Below are the code and all the weights of a small trained network. Each question names an input and a class and asks about switching units off, where a switched-off unit gives its printed mean instead of its output.

import numpy as np


def w(rows, s, z=0):
    codes = np.array(rows[::2]) - 128.0
    scale = np.full(codes.shape[1], s)
    scale[-1] = z or s
    return codes * scale


def f(y):
    return y / 2 * (1 + np.tanh(0.7978845608 * (y + 0.044715 * y**3)))


def log_softmax(a):
    a = a - a.max(-1, keepdims=True)
    return a - np.log(np.exp(a).sum(-1, keepdims=True))


def net(x, mask):
    res = np.array(x, float).reshape(1, 3) / 4 @ E
    y = f(res @ A[0][:, :-1].T + A[0][:, -1])
    res = res + np.where(mask, y, B[0][:, -1]) @ B[0][:, :-1]
    return log_softmax(res[-1] @ U[:, :-1].T + U[:, -1])


A, B = {}, {}
E = w([
[215,66,177,24,188,168,185,152,29],'x0',
[198,156,56,159,187,254,8,194,152],'x1',
[163,133,81,118,146,192,192,26,228],'x2',
],0.0081)
A[0] = w([
[183,26,209,75,146,168,113,145,99,62],'neuron 1',
[169,121,64,94,190,195,188,90,254,58],'neuron 2',
[160,208,69,101,188,234,58,163,142,40],'neuron 3',
[72,171,143,231,76,120,21,139,184,50],'neuron 4',
[92,77,145,168,141,105,84,222,75,70],'neuron 5',
[178,121,101,11,170,170,146,183,49,5],'neuron 6',
[170,100,140,164,129,46,51,243,84,54],'neuron 7',
[142,89,79,182,184,203,26,169,118,63],'neuron 8',
],0.0066,0.0028)
B[0] = w([
[81,213,100,36,117,189,176,132,240,211],'neuron 1',
[165,175,77,227,30,129,116,41,20,248],'neuron 2',
[73,33,190,187,98,66,186,140,154,254],'neuron 3',
[126,193,82,47,89,165,111,205,181,215],'neuron 4',
[200,176,147,188,49,139,88,55,42,177],'neuron 5',
[98,187,100,102,44,178,126,169,201,224],'neuron 6',
[184,172,158,194,62,124,78,42,74,192],'neuron 7',
[66,25,253,130,122,76,236,164,123,234],'neuron 8',
],0.0068,0.0075)
U = w([
[33,17,195,147,102,54,209,153,117,90],'0',
[254,164,99,199,56,163,96,78,37,64],'1',
[91,195,71,67,90,194,117,220,212,64],'2',
[154,87,93,140,194,127,100,171,103,254],'3',
],0.0089,0.007)

Each question gives the input, the list of numbers given to net, and the class t.
The units are the neurons (one row each of A and B). Each row of codes is followed by its name. A weight is (code - 128) times the scale printed after its matrix; where a second scale follows, it is the last column's (A, B and U).
mask holds one flag per neuron, in row order. A switched-off neuron (its flag False) gives its mean, the last column of its row in B, instead of its output. The means were averaged over made-up inputs and are rounded, as every weight is.
A unit's drop is (log p(t) with every unit on - log p(t) with that unit switched off) / (log p(t) with every unit on - log p(t) with every unit switched off).
The circuit of an input: a set's keep is (log p(t) with only the set's units on - log p(t) with every unit switched off) / (log p(t) with every unit on - log p(t) with every unit switched off). Starting from all 8 units, units are removed one at a time, each time the one whose removal leaves the highest keep (on an exact tie, the one counted first), for as long as the keep stays at least 0.8.
circuit, biggest first: the units of the circuit, biggest drop first
most important unit: the unit with the biggest drop
top k neurons: the k neurons with the biggest drops, biggest first
drop of u: that unit's drop, to one decimal
input [8,-7,2], class 2: most important unit	neuron 1
input [-7,-5,-8], class 1: top 2 neurons	neuron 5; neuron 7
input [-4,6,-6], class 0: top 3 neurons	neuron 8; neuron 3; neuron 2
input [-4,0,5], class 1: top 3 neurons	neuron 2; neuron 1; neuron 6
input [6,4,4], class 2: top 2 neurons	neuron 6; neuron 1
input [6,5,4], class 2: top 3 neurons	neuron 6; neuron 1; neuron 7
input [1,-4,-5], class 1: circuit, biggest first	neuron 8; neuron 3
input [4,2,-1], class 2: circuit, biggest first	neuron 6; neuron 1
input [-7,-1,-8], class 1: top 2 neurons	neuron 7; neuron 5
input [-7,-5,-6], class 2: top 2 neurons	neuron 4; neuron 2
input [3,6,6], class 0: top 2 neurons	neuron 3; neuron 8
input [7,7,-1], class 0: top 3 neurons	neuron 8; neuron 3; neuron 4
input [3,-2,-2], class 3: top 4 neurons	neuron 8; neuron 3; neuron 2; neuron 4
input [-5,8,-6], class 0: most important unit	neuron 8
input [1,-3,-2], class 3: top 3 neurons	neuron 8; neuron 3; neuron 2
input [-4,7,7], class 0: top 2 neurons	neuron 3; neuron 8
input [-2,6,-3], class 0: top 2 neurons	neuron 8; neuron 3
input [7,2,-7], class 1: drop of neuron 6	-0.2
input [-6,7,2], class 0: drop of neuron 8	0.6
input [-2,7,-3], class 0: drop of neuron 8	0.3
input [-6,0,-3], class 2: circuit, biggest first	neuron 4
